Below are the code and all the weights of a small trained network. Each question names an input and a target symbol and asks about switching units off, where a switched-off unit gives its printed mean instead of its output.

import numpy as np


def w(rows, s, z=0):
    codes = np.array(rows[::2]) - 128.0
    scale = np.full(codes.shape[1], s)
    scale[-1] = z or s
    return codes * scale


def norm(h):
    return h / np.sqrt((h * h).mean(-1, keepdims=True) + 1e-5)


def f(y):
    return np.maximum(y, 0)


def softmax(a):
    e = np.exp(a - a.max(-1, keepdims=True))
    return e / e.sum(-1, keepdims=True)


def log_softmax(a):
    a = a - a.max(-1, keepdims=True)
    return a - np.log(np.exp(a).sum(-1, keepdims=True))


def net(x, mask):
    ids = ['αβγδεζηθξπσφψω'.index(c) for c in x.split()]
    T = len(ids)
    res = E[ids] + P[:T]
    u = 0
    for l in range(2):
        q, k, v = (norm(res) @ M[l].T for M in (Q, K, V))
        z = softmax(np.where(np.tri(T) > 0, q @ k.T / 3**0.5, -1e9)) @ v
        res = res + np.where(mask[u], z, O[l][:, -1]) @ O[l][:, :-1]
        u += 1
        y = f(norm(res) @ A[l][:, :-1].T + A[l][:, -1])
        res = res + np.where(mask[u : u + 8], y, B[l][:, -1]) @ B[l][:, :-1]
        u += 8
    return log_softmax(norm(res)[-1] @ U[:, :-1].T + U[:, -1])


Q, K, V, O, A, B = {}, {}, {}, {}, {}, {}
E = w([
[67,106,136,74,144],'α',
[98,189,108,67,129],'β',
[153,147,107,127,177],'γ',
[119,154,143,72,158],'δ',
[96,101,161,4,114],'ε',
[176,61,86,113,139],'ζ',
[98,130,97,115,98],'η',
[124,146,133,166,116],'θ',
[123,90,73,160,133],'ξ',
[163,131,127,218,87],'π',
[207,157,162,168,109],'σ',
[125,222,134,132,114],'φ',
[152,129,85,165,122],'ψ',
[102,94,195,138,169],'ω',
],0.026)
P = w([
[137,193,252,179,223],'0',
[225,108,169,97,69],'1',
[208,126,137,96,74],'2',
[227,126,106,92,96],'3',
[235,119,85,96,103],'4',
[202,154,67,115,135],'5',
[252,140,99,114,172],'6',
],0.0039)
Q[0] = w([
[253,169,88,123,149],'L0H0',
[118,136,141,114,197],'L0H0',
[104,182,180,183,145],'L0H0',
],0.013)
K[0] = w([
[155,179,35,99,60],'L0H0',
[93,112,83,3,48],'L0H0',
[169,154,205,138,74],'L0H0',
],0.011)
V[0] = w([
[146,214,251,97,87],'L0H0',
[121,95,254,41,78],'L0H0',
[128,61,143,189,252],'L0H0',
],0.0052)
O[0] = w([
[166,226,153,155,110,66],'L0H0',
[74,99,97,56,98,3],'L0H0',
[71,196,2,53,113,114],'L0H0',
],0.0067,0.0034)
A[0] = w([
[66,126,225,66,211,26],'L0N0',
[152,98,61,169,59,139],'L0N1',
[72,179,105,220,155,142],'L0N2',
[104,94,194,239,123,30],'L0N3',
[75,68,135,88,78,23],'L0N4',
[39,89,145,74,254,122],'L0N5',
[153,215,160,51,163,40],'L0N6',
[242,103,170,241,27,255],'L0N7',
],0.0071,0.0028)
B[0] = w([
[254,144,43,140,134,158],'L0N0',
[200,101,215,174,141,181],'L0N1',
[221,78,162,110,116,162],'L0N2',
[69,83,127,109,83,147],'L0N3',
[109,115,108,92,172,140],'L0N4',
[217,25,190,177,45,170],'L0N5',
[133,172,197,74,170,173],'L0N6',
[117,180,113,138,210,254],'L0N7',
],0.0075,0.0076)
Q[1] = w([
[247,128,77,143,163],'L1H0',
[38,98,195,154,187],'L1H0',
[105,114,124,159,104],'L1H0',
],0.012)
K[1] = w([
[13,166,15,156,1],'L1H0',
[226,146,241,168,191],'L1H0',
[158,126,162,28,228],'L1H0',
],0.0071)
V[1] = w([
[131,83,215,224,171],'L1H0',
[27,117,113,136,225],'L1H0',
[182,191,2,176,19],'L1H0',
],0.0074)
O[1] = w([
[145,163,68,165,133,107],'L1H0',
[54,164,147,63,246,4],'L1H0',
[136,62,218,127,84,233],'L1H0',
],0.012,0.0033)
A[1] = w([
[142,82,69,147,185,48],'L1N0',
[123,111,136,92,196,220],'L1N1',
[123,203,91,210,167,228],'L1N2',
[88,148,231,174,149,201],'L1N3',
[88,167,164,77,64,215],'L1N4',
[89,253,107,97,86,5],'L1N5',
[45,84,109,239,141,173],'L1N6',
[144,90,41,54,157,169],'L1N7',
],0.012,0.0028)
B[1] = w([
[126,92,164,148,230,193],'L1N0',
[156,115,72,139,193,173],'L1N1',
[53,156,159,115,115,254],'L1N2',
[86,19,38,54,53,181],'L1N3',
[134,7,132,125,188,160],'L1N4',
[155,71,174,154,189,152],'L1N5',
[82,70,104,33,99,156],'L1N6',
[60,249,75,153,86,195],'L1N7',
],0.011,0.0081)
U = w([
[120,136,75,118,78,175],'α',
[123,75,179,58,204,16],'β',
[96,181,115,101,178,253],'γ',
[216,156,141,79,127,73],'δ',
[120,130,113,36,131,163],'ε',
[180,105,42,159,141,49],'ζ',
[120,92,191,119,106,90],'η',
[44,138,158,134,107,212],'θ',
[79,47,103,128,171,87],'ξ',
[93,120,127,218,78,82],'π',
[163,183,180,171,88,116],'σ',
[97,141,249,122,136,113],'φ',
[97,103,189,215,167,111],'ψ',
[210,110,121,165,95,56],'ω',
],0.019,0.0057)

Each question gives the input, a string of symbols that net reads in full, and the target symbol t.
The units are the heads (3 rows each of Q, K, V and O) and the neurons (one row each of A and B). Each row of codes is followed by its name. A weight is (code - 128) times the scale printed after its matrix; where a second scale follows, it is the last column's (O, A, B and U).
mask holds one flag per unit, layer by layer, with each layer's heads first. A switched-off unit (its flag False) gives its mean, the last column of its rows in O or B, instead of its output. The means were averaged over made-up inputs and are rounded, as every weight is.
A unit's drop is (log p(t) with every unit on - log p(t) with that unit switched off) / (log p(t) with every unit on - log p(t) with every unit switched off).
The circuit of an input: a set's keep is (log p(t) with only the set's units on - log p(t) with every unit switched off) / (log p(t) with every unit on - log p(t) with every unit switched off). Starting from the 12 units with the biggest drops (on a tie, the unit counted first), units are removed one at a time, each time the one whose removal leaves the highest keep (on an exact tie, the one counted first), for as long as the keep stays at least 0.8.
units of the circuit, in order: the units of the circuit, biggest drop first
unit that matters most: the unit with the biggest drop
top k neurons: the k neurons with the biggest drops, biggest first
top k neurons in layer l: the k neurons of layer l with the biggest drops, biggest first
input γ η ξ ξ ζ γ θ, target η: unit that matters most	L0H0
input η γ γ γ δ π δ, target γ: units of the circuit, in order	(L0H0; L1H0; L0N3; L0N1)
input ζ π γ ω γ ψ, target ψ: units of the circuit, in order	(L0N7; L1N2; L1N3)
input ψ γ ε δ, target δ: units of the circuit, in order	(L0N0; L1N2)
input δ γ σ γ ψ γ, target ψ: top 3 neurons	(L1N0; L1N3; L0N1)
input ξ ψ γ σ γ φ, target φ: units of the circuit, in order	(L1N5; L1N2)
input γ δ β ψ ζ θ, target θ: top 4 neurons	(L1N2; L0N6; L0N7; L0N5)
input γ γ σ ψ η ω, target η: units of the circuit, in order	(L1H0; L0N0)
input η β ξ σ ω, target γ: top 3 neurons in layer 0	(L0N3; L0N0; L0N1)
input α ζ ζ, target ζ: top 2 neurons in layer 0	(L0N5; L0N0)
input η ζ ε, target γ: top 2 neurons in layer 1	(L1N7; L1N3)
input ξ ψ β ω ω, target ω: units of the circuit, in order	(L0N5; L0H0; L0N0)
input γ ξ ψ η, target η: top 2 neurons	(L0N7; L0N1)
input γ ψ ω ξ ω φ γ, target ψ: unit that matters most	L0N1
input ψ η θ ζ, target ω: top 2 neurons in layer 0	(L0N1; L0N6)
input ξ ψ ψ γ, target γ: top 3 neurons	(L0N1; L0N0; L1N2)
input ψ β ξ ε ψ ε α, target α: top 2 neurons	(L1N7; L0N5)
input ζ γ θ, target θ: top 2 neurons	(L1N2; L0N7)
input ζ ψ π θ β, target β: top 2 neurons	(L1N5; L1N4)
input ω η θ ψ ψ α, target ε: top 2 neurons	(L0N0; L0N5)
input γ β η ζ δ, target η: units of the circuit, in order	(L1H0)
input θ β δ ψ γ γ, target γ: top 2 neurons in layer 0	(L0N6; L0N5)
input γ ζ ζ, target ζ: top 2 neurons in layer 1	(L1N7; L1N2)
input γ η γ σ, target η: top 2 neurons	(L1N3; L0N5)
input γ ζ γ, target ζ: top 2 neurons in layer 0	(L0N7; L0N5)
input γ β α, target α: top 2 neurons in layer 1	(L1N7; L1N2)
